Here is a tiny trained network, its code and every weight. The questions are about switching its units off for an input and a class, where a switched-off unit gives its printed mean instead of its output.

import numpy as np


def w(rows, s, z=0):
    codes = np.array(rows[::2]) - 128.0
    scale = np.full(codes.shape[1], s)
    scale[-1] = z or s
    return codes * scale


def norm(h):
    return h / np.sqrt((h * h).mean(-1, keepdims=True) + 1e-5)


def f(y):
    return y / 2 * (1 + np.tanh(0.7978845608 * (y + 0.044715 * y**3)))


def log_softmax(a):
    a = a - a.max(-1, keepdims=True)
    return a - np.log(np.exp(a).sum(-1, keepdims=True))


def net(x, mask):
    res = np.array(x, float).reshape(1, 5) / 4 @ E
    u = 0
    for l in range(2):
        y = f(norm(res) @ A[l][:, :-1].T + A[l][:, -1])
        res = res + np.where(mask[u : u + 15], y, B[l][:, -1]) @ B[l][:, :-1]
        u += 15
    return log_softmax(norm(res)[-1] @ U[:, :-1].T + U[:, -1])


A, B = {}, {}
E = w([
[151,188,205,254,179,120,138,91],'x0',
[27,64,149,112,131,118,109,185],'x1',
[134,175,115,133,97,219,69,142],'x2',
[97,215,111,174,177,174,79,174],'x3',
[73,164,157,138,162,145,221,129],'x4',
],0.0095)
A[0] = w([
[117,124,159,104,78,171,198,179,76],'L0N0',
[120,149,97,186,181,222,77,130,2],'L0N1',
[130,166,112,196,163,117,176,116,108],'L0N2',
[90,27,119,96,159,110,142,118,183],'L0N3',
[131,187,119,119,118,228,60,178,134],'L0N4',
[119,74,169,1,68,149,225,165,10],'L0N5',
[98,206,138,140,131,190,72,126,34],'L0N6',
[83,149,128,134,147,166,130,167,65],'L0N7',
[124,104,76,28,84,153,83,163,45],'L0N8',
[186,108,144,116,89,159,143,110,115],'L0N9',
[57,128,141,130,120,79,116,168,55],'L0N10',
[102,78,153,155,91,99,143,174,62],'L0N11',
[91,63,94,131,45,146,210,137,19],'L0N12',
[209,101,107,137,121,161,93,25,31],'L0N13',
[117,151,204,146,137,106,59,177,158],'L0N14',
],0.0096,0.0051)
B[0] = w([
[161,132,140,91,109,130,145,163,156],'L0N0',
[114,112,146,130,100,171,183,177,198],'L0N1',
[135,156,126,107,182,120,141,138,198],'L0N2',
[52,115,169,126,51,78,117,118,236],'L0N3',
[117,130,148,207,84,185,92,185,253],'L0N4',
[51,122,79,6,112,110,209,81,231],'L0N5',
[112,107,176,159,70,202,159,175,201],'L0N6',
[150,119,110,162,102,143,163,110,155],'L0N7',
[93,147,34,119,255,140,98,98,209],'L0N8',
[168,117,142,88,122,92,129,143,154],'L0N9',
[187,121,132,152,114,91,101,122,154],'L0N10',
[121,129,120,125,81,54,143,167,149],'L0N11',
[130,118,133,96,118,140,172,132,174],'L0N12',
[166,130,147,116,71,125,114,112,169],'L0N13',
[132,117,139,143,104,112,162,180,205],'L0N14',
],0.01,0.0064)
A[1] = w([
[226,108,131,114,104,141,122,85,47],'L1N0',
[107,147,84,109,126,109,42,164,122],'L1N1',
[127,134,25,122,139,149,73,133,3],'L1N2',
[94,110,65,123,158,153,33,167,46],'L1N3',
[184,130,146,127,126,120,160,127,90],'L1N4',
[153,107,78,73,194,188,72,159,84],'L1N5',
[220,131,143,145,81,131,115,98,79],'L1N6',
[115,168,171,116,157,106,166,141,77],'L1N7',
[61,177,138,149,158,191,55,170,120],'L1N8',
[99,96,117,83,105,131,166,50,79],'L1N9',
[171,171,148,117,71,99,81,67,73],'L1N10',
[81,115,177,123,119,132,119,124,95],'L1N11',
[109,70,130,77,142,115,133,54,114],'L1N12',
[126,169,153,143,247,102,150,131,57],'L1N13',
[127,85,96,103,123,137,169,141,69],'L1N14',
],0.013,0.0045)
B[1] = w([
[114,6,153,127,217,124,69,176,159],'L1N0',
[179,117,137,203,112,110,123,56,162],'L1N1',
[112,18,111,187,76,116,85,8,157],'L1N2',
[193,97,112,150,166,87,122,2,170],'L1N3',
[121,93,134,114,199,135,128,93,145],'L1N4',
[103,114,135,186,157,73,58,25,162],'L1N5',
[120,70,110,101,247,166,203,191,172],'L1N6',
[203,162,86,115,147,93,58,110,166],'L1N7',
[174,136,123,93,77,202,139,118,254],'L1N8',
[82,172,87,51,127,204,144,173,227],'L1N9',
[182,18,173,97,221,141,166,175,156],'L1N10',
[153,139,103,150,124,112,50,160,158],'L1N11',
[122,198,96,116,144,217,146,222,224],'L1N12',
[135,187,142,110,121,112,146,36,177],'L1N13',
[97,143,98,65,51,130,108,111,157],'L1N14',
],0.0091,0.0075)
U = w([
[155,169,149,199,104,217,131,176,204],'0',
[131,88,68,161,126,150,69,2,49],'1',
[95,108,171,182,103,27,98,149,15],'2',
[155,226,156,151,182,86,157,40,4],'3',
[65,135,79,41,117,114,146,137,253],'4',
[168,68,145,115,225,148,144,155,103],'5',
],0.02,0.0024)

Each question gives the input, the list of numbers given to net, and the class t.
The units are the neurons (one row each of A and B). Each row of codes is followed by its name. A weight is (code - 128) times the scale printed after its matrix; where a second scale follows, it is the last column's (A, B and U).
mask holds one flag per neuron, layer by layer. A switched-off neuron (its flag False) gives its mean, the last column of its row in B, instead of its output. The means were averaged over made-up inputs and are rounded, as every weight is.
A unit's drop is (log p(t) with every unit on - log p(t) with that unit switched off) / (log p(t) with every unit on - log p(t) with every unit switched off).
The circuit of an input: a set's keep is (log p(t) with only the set's units on - log p(t) with every unit switched off) / (log p(t) with every unit on - log p(t) with every unit switched off). Starting from the 12 units with the biggest drops (on a tie, the unit counted first), units are removed one at a time, each time the one whose removal leaves the highest keep (on an exact tie, the one counted first), for as long as the keep stays at least 0.8.
units of the circuit, in order: the units of the circuit, biggest drop first
k most important neurons: the k neurons with the biggest drops, biggest first
top k neurons in layer l: the k neurons of layer l with the biggest drops, biggest first
drop of u: that unit's drop, to one decimal
input [3,2,-5,8,4], class 3: units of the circuit, in order : [L1N13]
input [-1,-7,-8,2,1], class 3: units of the circuit, in order : [L1N13; L0N2]
input [-6,0,8,3,5], class 1: 3 most important neurons : [L0N8; L1N3; L1N5]
input [-4,-8,6,-5,-6], class 5: 2 most important neurons : [L0N13; L1N10]
input [2,-4,-8,5,-6], class 5: top 4 neurons in layer 0 : [L0N8; L0N13; L0N5; L0N1]
input [3,-6,-2,1,2], class 3: 2 most important neurons : [L0N2; L1N13]
input [0,-2,-6,1,-1], class 3: 2 most important neurons : [L0N5; L0N4]
input [6,1,0,3,4], class 3: top 4 neurons in layer 1 : [L1N13; L1N12; L1N7; L1N9]
input [6,-7,7,-1,-6], class 5: top 3 neurons in layer 1 : [L1N6; L1N10; L1N0]
input [-1,3,-4,3,2], class 2: 2 most important neurons : [L0N5; L0N10]
input [4,2,-7,-4,8], class 3: top 2 neurons in layer 0 : [L0N5; L0N2]
input [1,7,6,-2,1], class 0: drop of L0N4 : 0.1
input [-3,1,6,-4,-1], class 1: drop of L0N8 : 1.5
input [1,7,4,-1,-3], class 1: drop of L1N3 : 0.5
input [-7,-3,-7,2,-8], class 1: most important neuron : [L0N8]
